Here is a tiny trained network, its code and every weight. The questions are about switching its units off for an input and a target symbol, where a switched-off unit gives its printed mean instead of its output.

import numpy as np


def w(rows, s, z=0):
    codes = np.array(rows[::2]) - 128.0
    scale = np.full(codes.shape[1], s)
    scale[-1] = z or s
    return codes * scale


def f(y):
    return y / 2 * (1 + np.tanh(0.7978845608 * (y + 0.044715 * y**3)))


def softmax(a):
    e = np.exp(a - a.max(-1, keepdims=True))
    return e / e.sum(-1, keepdims=True)


def log_softmax(a):
    a = a - a.max(-1, keepdims=True)
    return a - np.log(np.exp(a).sum(-1, keepdims=True))


def net(x, mask):
    ids = ['αγδεζηθλμξπστφψ'.index(c) for c in x.split()]
    T = len(ids)
    res = E[ids] + P[:T]
    u = 0
    for l in range(3):
        q, k, v = (res @ M[l].T for M in (Q, K, V))
        z = softmax(np.where(np.tri(T) > 0, q @ k.T / 2**0.5, -1e9)) @ v
        res = res + np.where(mask[u], z, O[l][:, -1]) @ O[l][:, :-1]
        u += 1
        y = f(res @ A[l][:, :-1].T + A[l][:, -1])
        res = res + np.where(mask[u : u + 4], y, B[l][:, -1]) @ B[l][:, :-1]
        u += 4
    return log_softmax(res[-1] @ U[:, :-1].T + U[:, -1])


Q, K, V, O, A, B = {}, {}, {}, {}, {}, {}
E = w([
[196,137,9],'α',
[136,98,62],'γ',
[120,99,101],'δ',
[125,129,89],'ε',
[147,9,245],'ζ',
[135,19,214],'η',
[174,124,216],'θ',
[129,94,69],'λ',
[134,33,198],'μ',
[113,115,98],'ξ',
[117,176,151],'π',
[162,246,143],'σ',
[92,82,81],'τ',
[83,83,97],'φ',
[96,97,6],'ψ',
],0.012)
P = w([
[215,192,151],'0',
[97,62,140],'1',
[32,191,157],'2',
[234,85,140],'3',
[150,56,116],'4',
[59,192,157],'5',
[248,81,141],'6',
[161,60,103],'7',
[81,196,137],'8',
[254,96,140],'9',
[162,64,105],'10',
[72,195,157],'11',
],0.0092)
Q[0] = w([
[136,124,133],'L0H0',
[1,134,28],'L0H0',
],0.0098)
K[0] = w([
[128,92,37],'L0H0',
[90,3,214],'L0H0',
],0.0044)
V[0] = w([
[43,16,111],'L0H0',
[186,255,85],'L0H0',
],0.0059)
O[0] = w([
[64,114,94,4],'L0H0',
[255,15,64,221],'L0H0',
],0.0088,0.0029)
A[0] = w([
[194,180,142,253],'L0N0',
[114,64,244,133],'L0N1',
[80,145,99,45],'L0N2',
[79,179,158,114],'L0N3',
],0.011,0.004)
B[0] = w([
[89,43,95,255],'L0N0',
[118,222,3,207],'L0N1',
[239,152,201,128],'L0N2',
[186,104,11,152],'L0N3',
],0.0066,0.0077)
Q[1] = w([
[96,238,114],'L1H0',
[230,136,3],'L1H0',
],0.0071)
K[1] = w([
[203,138,109],'L1H0',
[239,118,254],'L1H0',
],0.0052)
V[1] = w([
[214,253,79],'L1H0',
[88,224,135],'L1H0',
],0.0074)
O[1] = w([
[128,88,64,162],'L1H0',
[145,2,75,3],'L1H0',
],0.0087,0.007)
A[1] = w([
[103,109,71,4],'L1N0',
[183,2,150,217],'L1N1',
[99,183,170,46],'L1N2',
[118,156,122,59],'L1N3',
],0.0092,0.0031)
B[1] = w([
[238,53,68,108],'L1N0',
[169,106,253,254],'L1N1',
[187,171,184,131],'L1N2',
[148,170,48,120],'L1N3',
],0.0065,0.0036)
Q[2] = w([
[152,3,51],'L2H0',
[132,238,67],'L2H0',
],0.0077)
K[2] = w([
[1,152,181],'L2H0',
[172,218,44],'L2H0',
],0.0057)
V[2] = w([
[126,215,254],'L2H0',
[50,126,127],'L2H0',
],0.0073)
O[2] = w([
[46,213,255,135],'L2H0',
[62,64,191,2],'L2H0',
],0.0085,0.0038)
A[2] = w([
[148,6,100,255],'L2N0',
[139,41,143,139],'L2N1',
[2,143,64,210],'L2N2',
[119,106,145,127],'L2N3',
],0.0087,0.0052)
B[2] = w([
[86,195,138,253],'L2N0',
[175,194,202,156],'L2N1',
[193,2,200,219],'L2N2',
[143,131,178,115],'L2N3',
],0.0086,0.0051)
U = w([
[142,182,64,104],'α',
[127,121,178,153],'γ',
[115,128,157,91],'δ',
[136,134,149,112],'ε',
[208,117,68,3],'ζ',
[170,100,75,181],'η',
[232,113,192,93],'θ',
[95,121,170,196],'λ',
[144,115,100,116],'μ',
[145,117,125,122],'ξ',
[103,155,158,79],'π',
[76,254,167,160],'σ',
[128,98,196,164],'τ',
[132,92,165,147],'φ',
[144,118,147,106],'ψ',
],0.0092,0.0059)

Each question gives the input, a string of symbols that net reads in full, and the target symbol t.
The units are the heads (2 rows each of Q, K, V and O) and the neurons (one row each of A and B). Each row of codes is followed by its name. A weight is (code - 128) times the scale printed after its matrix; where a second scale follows, it is the last column's (O, A, B and U).
mask holds one flag per unit, layer by layer, with each layer's heads first. A switched-off unit (its flag False) gives its mean, the last column of its rows in O or B, instead of its output. The means were averaged over made-up inputs and are rounded, as every weight is.
A unit's drop is (log p(t) with every unit on - log p(t) with that unit switched off) / (log p(t) with every unit on - log p(t) with every unit switched off).
The circuit of an input: a set's keep is (log p(t) with only the set's units on - log p(t) with every unit switched off) / (log p(t) with every unit on - log p(t) with every unit switched off). Starting from the 12 units with the biggest drops (on a tie, the unit counted first), units are removed one at a time, each time the one whose removal leaves the highest keep (on an exact tie, the one counted first), for as long as the keep stays at least 0.8.
units of the circuit, in order: the units of the circuit, biggest drop first
most important unit: the unit with the biggest drop
top k neurons: the k neurons with the biggest drops, biggest first
top k neurons in layer l: the k neurons of layer l with the biggest drops, biggest first
input σ σ μ τ σ α σ ψ δ ξ η α, target σ: units of the circuit, in order => (L0N0 L0H0 L1H0)
input σ ε σ α, target θ: units of the circuit, in order => (L1N1 L0H0)
input η λ σ σ, target θ: units of the circuit, in order => (L0H0 L0N1)
input σ λ α ξ α σ η μ ψ, target σ: top 2 neurons => (L0N0 L0N2)
input σ σ σ θ θ ε ζ η σ σ η φ, target σ: units of the circuit, in order => (L0H0)
input σ λ μ σ θ α δ σ η σ μ γ, target σ: units of the circuit, in order => (L0N0 L0H0)
input α α τ φ τ σ, target α: units of the circuit, in order => (L2H0 L0H0)
input σ σ ξ θ η γ, target σ: top 2 neurons => (L0N0 L1N2)
input σ ψ α λ η α δ α λ γ α ζ, target σ: units of the circuit, in order => (L0N0 L0N1)
input η η σ λ, target θ: units of the circuit, in order => (L0N1 L1N1)
input σ π λ η ε α, target σ: units of the circuit, in order => (L0H0 L1H0)
input η η σ, target η: top 2 neurons => (L0N3 L0N1)
input σ μ α η θ μ, target σ: units of the circuit, in order => (L0N0 L0H0 L0N1)
input η λ ζ, target η: top 3 neurons in layer 0 => (L0N1 L0N3 L0N0)
input ξ φ θ τ σ σ ζ σ σ ε, target θ: units of the circuit, in order => (L0N1 L1N1 L0H0)
input η σ α λ, target θ: most important unit => L1N1
input σ τ σ λ λ η, target σ: units of the circuit, in order => (L0N0 L0H0 L0N1 L1H0)
input σ σ α σ ε ζ, target σ: top 4 neurons => (L0N0 L0N1 L0N3 L2N2)
input σ μ α μ θ θ λ λ μ, target σ: top 4 neurons => (L0N0 L0N1 L1N2 L0N3)
input σ θ θ θ γ α φ τ δ, target σ: units of the circuit, in order => (L0H0 L0N0)
input σ σ ζ σ σ η ε ε γ η η δ, target σ: units of the circuit, in order => (L0H0)
input σ η λ, target σ: top 3 neurons => (L0N0 L0N2 L1N2)
input η μ η, target η: top 3 neurons => (L0N1 L0N3 L2N2)
input η σ σ θ η σ δ, target θ: top 2 neurons => (L0N1 L1N1)
input σ σ ζ σ δ σ ζ ψ η, target σ: top 2 neurons in layer 0 => (L0N0 L0N3)
input η μ θ, target η: top 2 neurons in layer 0 => (L0N1 L0N3)
input σ η σ σ, target θ: units of the circuit, in order => (L0H0)
input σ σ ξ σ ε λ, target σ: top 2 neurons in layer 0 => (L0N0 L0N1)
input σ σ ξ α, target θ: top 2 neurons in layer 0 => (L0N1 L0N3)
